The items form a tree. The symbols β α γ η pick a child and ξ picks the parent.
w568 has β: w232, α: w127, γ: w390, η: w149
w232 has β: w538, α: w158, γ: w606, η: w225
w127 has β: w429, α: w465, γ: w133, η: w176
w390 has β: w516, α: w154, γ: w635, η: w747
w149 has β: w399, α: w496, γ: w34, η: w662
w538 has β: w678, α: w98, γ: w388, η: w218
w158 has β: w758, α: w749, γ: w887, η: w17
w606 has β: w348, α: w401, γ: w923, η: w104
w225 has β: w942, α: w821, γ: w142, η: w955
w429 has β: w91, α: w54, γ: w941, η: w997
w465 has β: w239, α: w172, γ: w794, η: w236
w133 has β: w77, α: w944, γ: w490, η: w123
w176 has β: w187, α: w84, γ: w640, η: w111
w516 has β: w704, α: w315, γ: w646, η: w837
w154 has β: w250, α: w718, γ: w833, η: w769
w635 has β: w13, α: w804, γ: w507, η: w826
w747 has β: w87, α: w985, γ: w2, η: w742
w399 has β: w513, α: w389, γ: w759, η: w813
w496 has β: w699, α: w282, γ: w49, η: w638
w34 has β: w244, α: w228, γ: w953, η: w357
w662 has β: w782, α: w793, γ: w451, η: w190

Rows in random order:
Each row stands for one item.
v1: 57 | 86 | -17 | 4 | 21 | -21 | 6 | 47 | 69 | 2 | -35 | -8 | 15 | 57 | 1 | -28 | -38 | 94 | 0 | -14 | 95 | 49 | 22 | -9 | 61 | -16 | -37 | -10 | 69 | 46 | -10 | 39 | 23 | -21 | -50 | 44 | 79 | -98 | -37 | -35 | 77 | 59 | 75 | -10 | 16 | -14 | -42 | -13 | 22 | -29 | -71 | -82 | 31 | 26 | 5 | -13 | -44 | 4 | -23 | 20 | 21 | 44 | 10 | 74 | 88 | 35 | 77 | -37 | 37 | -30 | 2 | -7 | -92 | 24 | -38 | 14 | -72 | -31 | -22 | 29 | 4 | 3 | 44 | -51 | 32 | -55 | 13 | 12
v2: 87 | 26 | -97 | 64 | -1 | -12 | 10 | 40 | -16 | -35 | -70 | -53 | 47 | -12 | -48 | -99 | -2 | 12 | -47 | -39 | 11 | 83 | 63 | 35 | 21 | 32 | 3 | 48 | -55 | -10 | -48 | 45 | -24 | 28 | -53 | -31 | 72 | -49 | -62 | 40 | -13 | 69 | 74 | 23 | 2 | -33 | -88 | -18 | -58 | 31 | 7 | -30 | -15 | -6 | 49 | 12 | -19 | -35 | -27 | 15 | -35 | -39 | -52 | 7 | 31 | 5 | -6 | -69 | 56 | -54 | 1 | 23 | -40 | -47 | -1 | 7 | -8 | 51 | -3 | 11 | 22 | -3 | 18 | -41 | 62 | 26 | -44 | -37
v3: 41 | 57 | -1 | 36 | 65 | -7 | 21 | 77 | 59 | 11 | -13 | -9 | 9 | 68 | 16 | -68 | 1 | 33 | -14 | 23 | 34 | 40 | 58 | -17 | 16 | -24 | -46 | 26 | 99 | 9 | 3 | -13 | 61 | -32 | -80 | 3 | -31 | -56 | -28 | -34 | 38 | 6 | 46 | -9 | 10 | -15 | -30 | 23 | 38 | -27 | -65 | -38 | -11 | 51 | -21 | -4 | -83 | 33 | 4 | 48 | 53 | 25 | 16 | -15 | 86 | 32 | 39 | 4 | 40 | 7 | 27 | -8 | -30 | -43 | -31 | 32 | -71 | -47 | -37 | 39 | 16 | 42 | 69 | -79 | 41 | -42 | 34 | -31
v4: 14 | -4 | -33 | -37 | -3 | -17 | 21 | 70 | -38 | -46 | -39 | -7 | 9 | -18 | 44 | -12 | -6 | 14 | 102 | 40 | 58 | -46 | -40 | -1 | -65 | 48 | -13 | 46 | -50 | 14 | 21 | 40 | -22 | 68 | 46 | 79 | -5 | -9 | -45 | 43 | 14 | 54 | 36 | 13 | 12 | -53 | -15 | 3 | 3 | -65 | -28 | -44 | 35 | -50 | 50 | -5 | -31 | -45 | -50 | 52 | 17 | 59 | -27 | 35 | -13 | 23 | 8 | -17 | 34 | -15 | 64 | -22 | -9 | -52 | -12 | -18 | 87 | -8 | -21 | 22 | 4 | -118 | 98 | -6 | 19 | 74 | 3 | 7
v5: 27 | 70 | 9 | -16 | 61 | 42 | -1 | 13 | 71 | -39 | 15 | -18 | -10 | 42 | 17 | -38 | -60 | 97 | -22 | 15 | 23 | 74 | 33 | 15 | 98 | 2 | 3 | -17 | 57 | 3 | -26 | -2 | 27 | 15 | -34 | 37 | 45 | -50 | -44 | -40 | 31 | 45 | 44 | -29 | -1 | -39 | -131 | 14 | 26 | -49 | -9 | -76 | 23 | 22 | -11 | 3 | -114 | 8 | -21 | 25 | -23 | 18 | -22 | 48 | 65 | 59 | 102 | -35 | -14 | 22 | 41 | -23 | -69 | 49 | -14 | -3 | -28 | -25 | -70 | 1 | 6 | -13 | -15 | -10 | 3 | -53 | 32 | 10
v6: 24 | 51 | 15 | 41 | 83 | -37 | -7 | 57 | 42 | 14 | -54 | -81 | 37 | 35 | 13 | 35 | -58 | -22 | -46 | -22 | 15 | 38 | 5 | -8 | 12 | -21 | -33 | 28 | 11 | 52 | -5 | -53 | 32 | -1 | -69 | -51 | -56 | -44 | -80 | -15 | 29 | -2 | 43 | 23 | 3 | 20 | -29 | -33 | -3 | 37 | -120 | 33 | 28 | -38 | 0 | -82 | -85 | 7 | 29 | -39 | -26 | 13 | -43 | -53 | 26 | -28 | -1 | 17 | 74 | 15 | 9 | 62 | -21 | -52 | -29 | 23 | -36 | -62 | 31 | 13 | 75 | -5 | -5 | -62 | -9 | 23 | -58 | -43
v7: -39 | 3 | -13 | 18 | 7 | -44 | -10 | -11 | 12 | 15 | 53 | -15 | -45 | 40 | 1 | 59 | -12 | -4 | 35 | -45 | 7 | 47 | -51 | -14 | -71 | -43 | 29 | 20 | -67 | 44 | 72 | -22 | -31 | -21 | 8 | 36 | -82 | -13 | 7 | -15 | -13 | 49 | -6 | -49 | 10 | 18 | 28 | 35 | 2 | 9 | 27 | 34 | -32 | -51 | -3 | 99 | -27 | 27 | -65 | -27 | 81 | 98 | 41 | 24 | -59 | 43 | -48 | 35 | -5 | -17 | 86 | -62 | 21 | 27 | 9 | 69 | 95 | 49 | -8 | 28 | -65 | -26 | -9 | 38 | -11 | 32 | -10 | -14
v8: 41 | 2 | 12 | -2 | 36 | 2 | 2 | -17 | -2 | 7 | 38 | 12 | -41 | -4 | 42 | 40 | 30 | 6 | 84 | -38 | 15 | 3 | -31 | 5 | -15 | 40 | 7 | -8 | -24 | 0 | 24 | -30 | -40 | -7 | 23 | 52 | -15 | 46 | 17 | 4 | -12 | 20 | -5 | -76 | 58 | 85 | -14 | 34 | 117 | -60 | -6 | 21 | -16 | -1 | 8 | 58 | -18 | 47 | -61 | -20 | 90 | 59 | 77 | 5 | -109 | 49 | -15 | 82 | 50 | -18 | 57 | -34 | -91 | 29 | 53 | 85 | 44 | 47 | -47 | 61 | -30 | -60 | 7 | 52 | 11 | 42 | -50 | 0
v9: 116 | 65 | -39 | 38 | -13 | 35 | -20 | 31 | 3 | 48 | 15 | 7 | -1 | 11 | -4 | -2 | -32 | 88 | 13 | -36 | 58 | 36 | 43 | 19 | 88 | -7 | -35 | -40 | 118 | -29 | 3 | 9 | 18 | 41 | -95 | 14 | 58 | -16 | -33 | -13 | 55 | 40 | 43 | 56 | -31 | -4 | -20 | 3 | -16 | -21 | -38 | -16 | -21 | 32 | 11 | -47 | -5 | -9 | -8 | 11 | 14 | 18 | -11 | 61 | 47 | -47 | 57 | -30 | 20 | 18 | 56 | -20 | -47 | 30 | -44 | 22 | -71 | -9 | -18 | 66 | 42 | 34 | -8 | -52 | 36 | -9 | 30 | -25
v10: 52 | 68 | -18 | 39 | 7 | -24 | 5 | 52 | -39 | 0 | -64 | -87 | 0 | 14 | 40 | 83 | -56 | 65 | -20 | -38 | -33 | 31 | 54 | -36 | -30 | 3 | -31 | 9 | 19 | 48 | -30 | -51 | -28 | 32 | -53 | -3 | 34 | -41 | -78 | -11 | 22 | 14 | 35 | 25 | -6 | 50 | -67 | -41 | 46 | 6 | -47 | 56 | 31 | -45 | -45 | -39 | -25 | -39 | 15 | 8 | -56 | 8 | -127 | -29 | 46 | -54 | 10 | -23 | 40 | -4 | -22 | 38 | -20 | 6 | -36 | 27 | -9 | -15 | -46 | 17 | 73 | -90 | 8 | -31 | -11 | 13 | -30 | -58
v11: 81 | 105 | -80 | 3 | 35 | -31 | -10 | 66 | -2 | -22 | -56 | -63 | -7 | 5 | 1 | -8 | -57 | 57 | 6 | -19 | 59 | 69 | 29 | -5 | -9 | 41 | -12 | 42 | 27 | 41 | 39 | 35 | 3 | 56 | -34 | 16 | -3 | -53 | -91 | 29 | 33 | 61 | 78 | 37 | 10 | -22 | -59 | -11 | 8 | -35 | -87 | -49 | 31 | 12 | 23 | -17 | -51 | -59 | -26 | 4 | -2 | 1 | -53 | 34 | 79 | 13 | 33 | -45 | 74 | -23 | 34 | -10 | -80 | -11 | -35 | 26 | -17 | 28 | -3 | 30 | 22 | -38 | 31 | -52 | 52 | 34 | -3 | -25
v12: 20 | 57 | -26 | 18 | 50 | 4 | 46 | -64 | 5 | -9 | -33 | -55 | 42 | 11 | 2 | 50 | -76 | 50 | -27 | -56 | -13 | 48 | 15 | -51 | -73 | 28 | -59 | -20 | 46 | 22 | -37 | -21 | 22 | -2 | -59 | -78 | 35 | 30 | -38 | 10 | 27 | 26 | 8 | 31 | 41 | 37 | -29 | -68 | 47 | -7 | -70 | 53 | 25 | -3 | -32 | 33 | -2 | -89 | 38 | -11 | -60 | -55 | -94 | -51 | 25 | -40 | -15 | -21 | 41 | -24 | -27 | 54 | 0 | 37 | -53 | 5 | 0 | -2 | -11 | 17 | 47 | -47 | -32 | -6 | 64 | -15 | -23 | -24
v13: 95 | 61 | 15 | 4 | 66 | 18 | 13 | -60 | 49 | -43 | -20 | 27 | 9 | 42 | -36 | 5 | -16 | 39 | -27 | -7 | 69 | 21 | 36 | -24 | 31 | -29 | -64 | -10 | 64 | 45 | -9 | -3 | 28 | -16 | -99 | -21 | 122 | -3 | -54 | -26 | -11 | 49 | -16 | 52 | 32 | 0 | -15 | -2 | 57 | -34 | -45 | -35 | -22 | 60 | -1 | 22 | 6 | -24 | 2 | 23 | -34 | -22 | 12 | 1 | 94 | -28 | 79 | -26 | -2 | -33 | -72 | -6 | -46 | 41 | -59 | 36 | -66 | -31 | -21 | 24 | -25 | 17 | 23 | -51 | 72 | -56 | -17 | 22
v14: 2 | 67 | -17 | -14 | 56 | 18 | -9 | -6 | -12 | 5 | -85 | -82 | 23 | 22 | 27 | 73 | -6 | -31 | -48 | 8 | 11 | 48 | 47 | 14 | 34 | 32 | -6 | 19 | -18 | 26 | -27 | -39 | 0 | 15 | -10 | -27 | 34 | -56 | -59 | 6 | 38 | -3 | 16 | -13 | -70 | -10 | -119 | -43 | -30 | 15 | -23 | 24 | 22 | -32 | -19 | -3 | -44 | -32 | -9 | -25 | -96 | -2 | -58 | -53 | 40 | 6 | 38 | -16 | 35 | 29 | -4 | 52 | -54 | 55 | 3 | 23 | 33 | -57 | -37 | -2 | 117 | -42 | -52 | 0 | 18 | -76 | -5 | -18
v15: 51 | 18 | -29 | -7 | -34 | -2 | -52 | 58 | -80 | 38 | -81 | -66 | -8 | 13 | -7 | 40 | -62 | 24 | -36 | -34 | 17 | 100 | 38 | -12 | 15 | 32 | -10 | -6 | 72 | 54 | -48 | 5 | 33 | 35 | -97 | 7 | -7 | -44 | -67 | 20 | 1 | 31 | 10 | 37 | -23 | 16 | -25 | -44 | -4 | -25 | -43 | 68 | 33 | -70 | -2 | -54 | -16 | 2 | 20 | 7 | -21 | 10 | -49 | -9 | 21 | -68 | 2 | -9 | 91 | 7 | 50 | 50 | 0 | 45 | -9 | 23 | -59 | -20 | -9 | -2 | 102 | -6 | -61 | -3 | 1 | -11 | 28 | -78
v16: -30 | -5 | 11 | 42 | 58 | -9 | 32 | 11 | 65 | -5 | 56 | -13 | -27 | 20 | 12 | 5 | -3 | -44 | 4 | -41 | 12 | 34 | -47 | -6 | -3 | 0 | -6 | 19 | 10 | -2 | 108 | -18 | 4 | -29 | 16 | -38 | -103 | 35 | 31 | -11 | -51 | 19 | -16 | -68 | 26 | 7 | 22 | 26 | 53 | 6 | 10 | 32 | -46 | -17 | 37 | 39 | -22 | 50 | -12 | -38 | 89 | 69 | 50 | -18 | -83 | 56 | -67 | 73 | -12 | 47 | 33 | -23 | -7 | -44 | -11 | 47 | 28 | -15 | 4 | 19 | -37 | 70 | 11 | 33 | -6 | 7 | -44 | 8

The row of each item:
w149 v11
w568 v4
w496 v10
w955 v16
w699 v15
w49 v14
w357 v3
w232 v8
w953 v5
w282 v12
w228 v13
w399 v2
w34 v1
w638 v6
w225 v7
w244 v9

